Below are the code and all the weights of a small trained network. Each question names an input and a class and asks about switching units off, where a switched-off unit gives its printed mean instead of its output.

import numpy as np


def w(rows, s, z=0):
    codes = np.array(rows[::2]) - 128.0
    scale = np.full(codes.shape[1], s)
    scale[-1] = z or s
    return codes * scale


def f(y):
    return y / 2 * (1 + np.tanh(0.7978845608 * (y + 0.044715 * y**3)))


def log_softmax(a):
    a = a - a.max(-1, keepdims=True)
    return a - np.log(np.exp(a).sum(-1, keepdims=True))


def net(x, mask):
    res = np.array(x, float).reshape(1, 7) / 4 @ E
    y = f(res @ A[0][:, :-1].T + A[0][:, -1])
    res = res + np.where(mask, y, B[0][:, -1]) @ B[0][:, :-1]
    return log_softmax(res[-1] @ U[:, :-1].T + U[:, -1])


A, B = {}, {}
E = w([
[98,199,145,11,217,147,99,42],'x0',
[13,154,197,50,225,137,116,210],'x1',
[103,15,80,247,154,191,250,76],'x2',
[193,140,163,213,104,155,111,219],'x3',
[97,154,170,234,140,140,1,69],'x4',
[136,63,18,58,171,119,163,189],'x5',
[38,100,168,149,129,28,147,140],'x6',
],0.0088)
A[0] = w([
[201,119,101,161,98,177,156,54,86],'N0',
[203,188,126,72,102,135,67,148,153],'N1',
[71,112,101,184,154,135,93,137,89],'N2',
[138,153,172,122,159,209,5,67,111],'N3',
[106,123,157,192,86,74,124,230,143],'N4',
[216,215,93,79,99,124,75,161,155],'N5',
[97,99,91,92,146,136,179,88,254],'N6',
],0.011,0.0075)
B[0] = w([
[103,153,175,119,196,123,172,113,235],'N0',
[95,90,98,36,119,118,99,161,227],'N1',
[111,116,53,105,119,14,40,203,174],'N2',
[191,87,182,59,69,250,128,70,247],'N3',
[248,126,167,125,85,88,113,116,240],'N4',
[105,111,79,64,70,133,74,120,237],'N5',
[189,216,100,113,170,179,102,101,245],'N6',
],0.011,0.012)
U = w([
[161,95,5,174,183,163,197,160,98],'0',
[88,185,233,90,235,125,140,118,191],'1',
[64,111,115,93,121,128,159,113,2],'2',
[165,83,212,224,67,148,150,175,138],'3',
[36,107,106,18,147,96,85,202,106],'4',
[155,158,149,246,108,64,40,86,100],'5',
[214,81,110,86,104,144,110,124,198],'6',
],0.011,0.0056)

Each question gives the input, the list of numbers given to net, and the class t.
The units are the neurons (one row each of A and B). Each row of codes is followed by its name. A weight is (code - 128) times the scale printed after its matrix; where a second scale follows, it is the last column's (A, B and U).
mask holds one flag per neuron, in row order. A switched-off neuron (its flag False) gives its mean, the last column of its row in B, instead of its output. The means were averaged over made-up inputs and are rounded, as every weight is.
A unit's drop is (log p(t) with every unit on - log p(t) with that unit switched off) / (log p(t) with every unit on - log p(t) with every unit switched off).
The circuit of an input: a set's keep is (log p(t) with only the set's units on - log p(t) with every unit switched off) / (log p(t) with every unit on - log p(t) with every unit switched off). Starting from all 7 units, units are removed one at a time, each time the one whose removal leaves the highest keep (on an exact tie, the one counted first), for as long as the keep stays at least 0.8.
units of the circuit, in order: the units of the circuit, biggest drop first
k most important neurons: the k neurons with the biggest drops, biggest first
drop of u: that unit's drop, to one decimal
input [8,6,3,1,6,2,8], class 4: units of the circuit, in order -> N2
input [-4,7,5,1,2,-4,-3], class 3: units of the circuit, in order -> N6, N1
input [-1,2,-8,1,3,1,-6], class 4: 3 most important neurons -> N1, N5, N4
input [-6,6,-8,3,8,6,-2], class 6: 2 most important neurons -> N4, N3
input [-3,2,2,-8,-3,-1,-1], class 0: 3 most important neurons -> N0, N3, N4
input [6,5,8,8,-1,1,1], class 0: units of the circuit, in order -> N0, N3, N1
input [3,5,-1,-6,6,7,-1], class 6: 2 most important neurons -> N0, N3
input [-1,-6,-2,-5,8,3,5], class 5: 2 most important neurons -> N1, N5
input [-1,6,-2,-8,2,3,6], class 1: 3 most important neurons -> N5, N1, N6
input [-5,7,4,8,-8,3,5], class 3: units of the circuit, in order -> N5, N1
input [-7,-7,3,-1,2,5,2], class 3: 4 most important neurons -> N4, N5, N1, N0
input [-4,8,1,-7,-4,-7,5], class 1: 2 most important neurons -> N5, N1
input [-6,-4,-4,6,3,0,3], class 5: 2 most important neurons -> N3, N6
input [-6,4,7,1,-6,-6,-8], class 0: units of the circuit, in order -> N3
input [-8,8,-1,2,6,-2,5], class 5: 2 most important neurons -> N2, N4
input [4,8,2,-3,6,5,-5], class 6: 2 most important neurons -> N3, N0
input [-4,2,-4,-2,-2,0,8], class 6: 2 most important neurons -> N4, N0
input [2,-4,8,2,0,-4,8], class 5: 3 most important neurons -> N3, N2, N1
input [0,-7,5,2,2,1,-1], class 1: drop of N0 -> 0.6
input [-4,-2,-1,1,-7,-6,-8], class 4: drop of N3 -> 0.1
input [-7,-8,3,-7,-7,7,4], class 0: drop of N0 -> 0.0
input [8,-4,8,4,-7,2,-7], class 1: units of the circuit, in order -> N0
